-13	-44	-68	-36	0	-11	-55	-15	40	34	4
-37	0	-10	-54	-15	42	34	3	2	-37	-9
-43	-68	-37	0	-10	-52	-16	42	31	2	2
->
-43	-37	-13
-68	0	-44
-37	-10	-68
0	-54	-36
-10	-15	0
-52	42	-11
-16	34	-55
42	3	-15
31	2	40
2	-37	34
2	-9	4

0	10	-83	34	-21
26	-56	-29	19	-11
8	-43	8	-5	-11
2	-50	21	9	-21
-22	16	-45	10	-25
17	-23	-57	51	-22
->
17	-22	2	8	26	0
-23	16	-50	-43	-56	10
-57	-45	21	8	-29	-83
51	10	9	-5	19	34
-22	-25	-21	-11	-11	-21

-47	53	-7	-39	6	-9	8	32	26	29	23	-65	45
-33	-26	-24	18	-6	5	-23	6	-17	0	-39	-10	7
->
-33	-47
-26	53
-24	-7
18	-39
-6	6
5	-9
-23	8
6	32
-17	26
0	29
-39	23
-10	-65
7	45

-67	50	56	-17	44
-29	8	12	14	-9
16	-2	23	-71	-38
21	-12	2	-25	-10
5	29	21	6	44
1	2	-8	6	4
-63	51	62	-26	50
-9	24	16	10	29
-62	67	28	15	45
1	-2	5	-10	-2
4	4	1	12	17
6	-8	16	-32	7
->
6	4	1	-62	-9	-63	1	5	21	16	-29	-67
-8	4	-2	67	24	51	2	29	-12	-2	8	50
16	1	5	28	16	62	-8	21	2	23	12	56
-32	12	-10	15	10	-26	6	6	-25	-71	14	-17
7	17	-2	45	29	50	4	44	-10	-38	-9	44

-19	-28	38	-8	39
-42	-8	-2	-41	3
-16	-12	44	-34	72
-10	-7	8	-8	17
-9	-16	34	15	2
9	17	35	9	35
-12	-42	38	-10	43
52	29	-44	-11	-48
-18	-14	-21	-33	1
->
-18	52	-12	9	-9	-10	-16	-42	-19
-14	29	-42	17	-16	-7	-12	-8	-28
-21	-44	38	35	34	8	44	-2	38
-33	-11	-10	9	15	-8	-34	-41	-8
1	-48	43	35	2	17	72	3	39

-42	-57	10	-6	8	30	-34	-4	7	-31
-20	-16	-6	27	30	51	7	-29	32	-12
46	30	-2	23	-12	57	-83	-27	-27	-18
-8	-14	-1	5	4	16	-16	-6	3	-13
-44	-55	7	-7	-3	-9	15	20	-1	-14
-9	-24	-17	14	-36	-12	-36	16	-15	-19
-48	-50	33	-15	10	49	-55	-26	0	-29
-17	-24	-25	-21	-38	-17	-38	52	-11	-22
->
-17	-48	-9	-44	-8	46	-20	-42
-24	-50	-24	-55	-14	30	-16	-57
-25	33	-17	7	-1	-2	-6	10
-21	-15	14	-7	5	23	27	-6
-38	10	-36	-3	4	-12	30	8
-17	49	-12	-9	16	57	51	30
-38	-55	-36	15	-16	-83	7	-34
52	-26	16	20	-6	-27	-29	-4
-11	0	-15	-1	3	-27	32	7
-22	-29	-19	-14	-13	-18	-12	-31

-19	10	-27
-83	-4	-33
-32	9	-67
->
-32	-83	-19
9	-4	10
-67	-33	-27
---
18	27	30
-38	-36	-83
->
-38	-36	-83
18	27	30

28	-6	-9	27	-24	48	49	6	-46
12	2	18	23	-23	20	-4	5	5
-36	-17	-9	-28	-20	24	67	-40	38
-6	3	-10	15	23	-3	-3	3	16
-8	-19	-41	-25	12	-42	3	1	-47
-1	2	6	-5	-5	3	-1	-5	-7
36	-12	-15	31	-24	53	58	7	-44
-3	-20	-24	-20	-9	-23	2	-17	-19
4	-30	-47	0	-20	-17	20	-22	-37
->
-36	-17	-9	-28	-20	24	67	-40	38
-8	-19	-41	-25	12	-42	3	1	-47
-6	3	-10	15	23	-3	-3	3	16
-3	-20	-24	-20	-9	-23	2	-17	-19
-1	2	6	-5	-5	3	-1	-5	-7
4	-30	-47	0	-20	-17	20	-22	-37
12	2	18	23	-23	20	-4	5	5
28	-6	-9	27	-24	48	49	6	-46
36	-12	-15	31	-24	53	58	7	-44

-63	-2
19	-1
-66	1
-84	0
39	0
-13	2
-57	2
-12	-1
45	1
-20	1
-4	-1
17	3
->
-84	0
-66	1
-63	-2
-57	2
-20	1
-13	2
-12	-1
-4	-1
17	3
19	-1
39	0
45	1

27	-12	20	-2
75	-9	26	-17
-85	-13	30	-14
->
-85	-13	30	-14
27	-12	20	-2
75	-9	26	-17

42	4	60	40	65	16	58	51	48	15	54	2	14	54	40	39
4	-13	-42	-6	2	-20	-30	0	-26	-69	-7	9	-75	-63	7	-19
->
4	-13	-42	-6	2	-20	-30	0	-26	-69	-7	9	-75	-63	7	-19
42	4	60	40	65	16	58	51	48	15	54	2	14	54	40	39

21	-6	-2	50	1	-68	0	4	6	3	-4	90	-4	-26	44
-36	5	2	1	0	-35	-43	-22	27	2	9	59	5	15	54
->
-36	5	2	1	0	-35	-43	-22	27	2	9	59	5	15	54
21	-6	-2	50	1	-68	0	4	6	3	-4	90	-4	-26	44

-34	1	-51
-12	15	-17
-85	22	-81
-13	0	-46
18	7	79
-29	-10	62
15	15	-44
62	-11	35
30	-22	41
4	3	10
->
-85	22	-81
-34	1	-51
-29	-10	62
-13	0	-46
-12	15	-17
4	3	10
15	15	-44
18	7	79
30	-22	41
62	-11	35

-10	5
16	-14
34	9
8	1
-69	5
->
-69	5
-10	5
8	1
16	-14
34	9
---
8	14	5	4	0
12	18	5	2	10
-30	-10	-9	-34	68
-3	-20	-3	-6	-4
21	17	-8	5	12
9	-4	-3	-9	1
8	16	6	9	-2
-4	-19	-4	-6	-5
2	-12	2	0	-1
-33	-5	-6	-32	67
6	-8	-3	-8	-2
->
8	12	-30	-3	21	9	8	-4	2	-33	6
14	18	-10	-20	17	-4	16	-19	-12	-5	-8
5	5	-9	-3	-8	-3	6	-4	2	-6	-3
4	2	-34	-6	5	-9	9	-6	0	-32	-8
0	10	68	-4	12	1	-2	-5	-1	67	-2

25	1	-3
40	2	-7
29	1	-4
61	2	-10
37	1	-5
40	2	-8
86	3	-11
29	1	-4
24	1	-3
->
25	40	29	61	37	40	86	29	24
1	2	1	2	1	2	3	1	1
-3	-7	-4	-10	-5	-8	-11	-4	-3

-84	-21	62	-34	-9
27	9	-15	8	-17
79	33	-35	16	-84
63	24	-33	15	-68
70	28	-35	16	-83
-20	-6	13	-6	1
-67	-18	47	-27	-3
->
-84	27	79	63	70	-20	-67
-21	9	33	24	28	-6	-18
62	-15	-35	-33	-35	13	47
-34	8	16	15	16	-6	-27
-9	-17	-84	-68	-83	1	-3

-3	4	19	-10	-12	8	25	-7	-10	-16	4	-26
-11	-4	16	-4	8	-3	-35	25	67	-7	-8	9
-4	6	34	-18	-21	17	46	-13	-18	-29	8	-45
-1	2	10	-6	-7	5	14	-4	-6	-9	2	-14
10	-1	-28	13	6	-7	-3	-9	-33	20	1	19
0	-2	-7	4	6	-4	-15	5	10	7	-3	12
->
-3	-11	-4	-1	10	0
4	-4	6	2	-1	-2
19	16	34	10	-28	-7
-10	-4	-18	-6	13	4
-12	8	-21	-7	6	6
8	-3	17	5	-7	-4
25	-35	46	14	-3	-15
-7	25	-13	-4	-9	5
-10	67	-18	-6	-33	10
-16	-7	-29	-9	20	7
4	-8	8	2	1	-3
-26	9	-45	-14	19	12

24	24	-72
-18	-32	-4
-25	14	11
-43	-48	-13
-65	-72	31
-6	10	-72
34	54	5
-24	-27	-19
->
24	-18	-25	-43	-65	-6	34	-24
24	-32	14	-48	-72	10	54	-27
-72	-4	11	-13	31	-72	5	-19

-67	4	18	-13	-40	6	18	-44	-35	-38	56	11	19	-43	-49
-6	-8	33	-4	-39	-28	26	9	-72	-34	4	-38	28	-18	-33
->
-67	-6
4	-8
18	33
-13	-4
-40	-39
6	-28
18	26
-44	9
-35	-72
-38	-34
56	4
11	-38
19	28
-43	-18
-49	-33
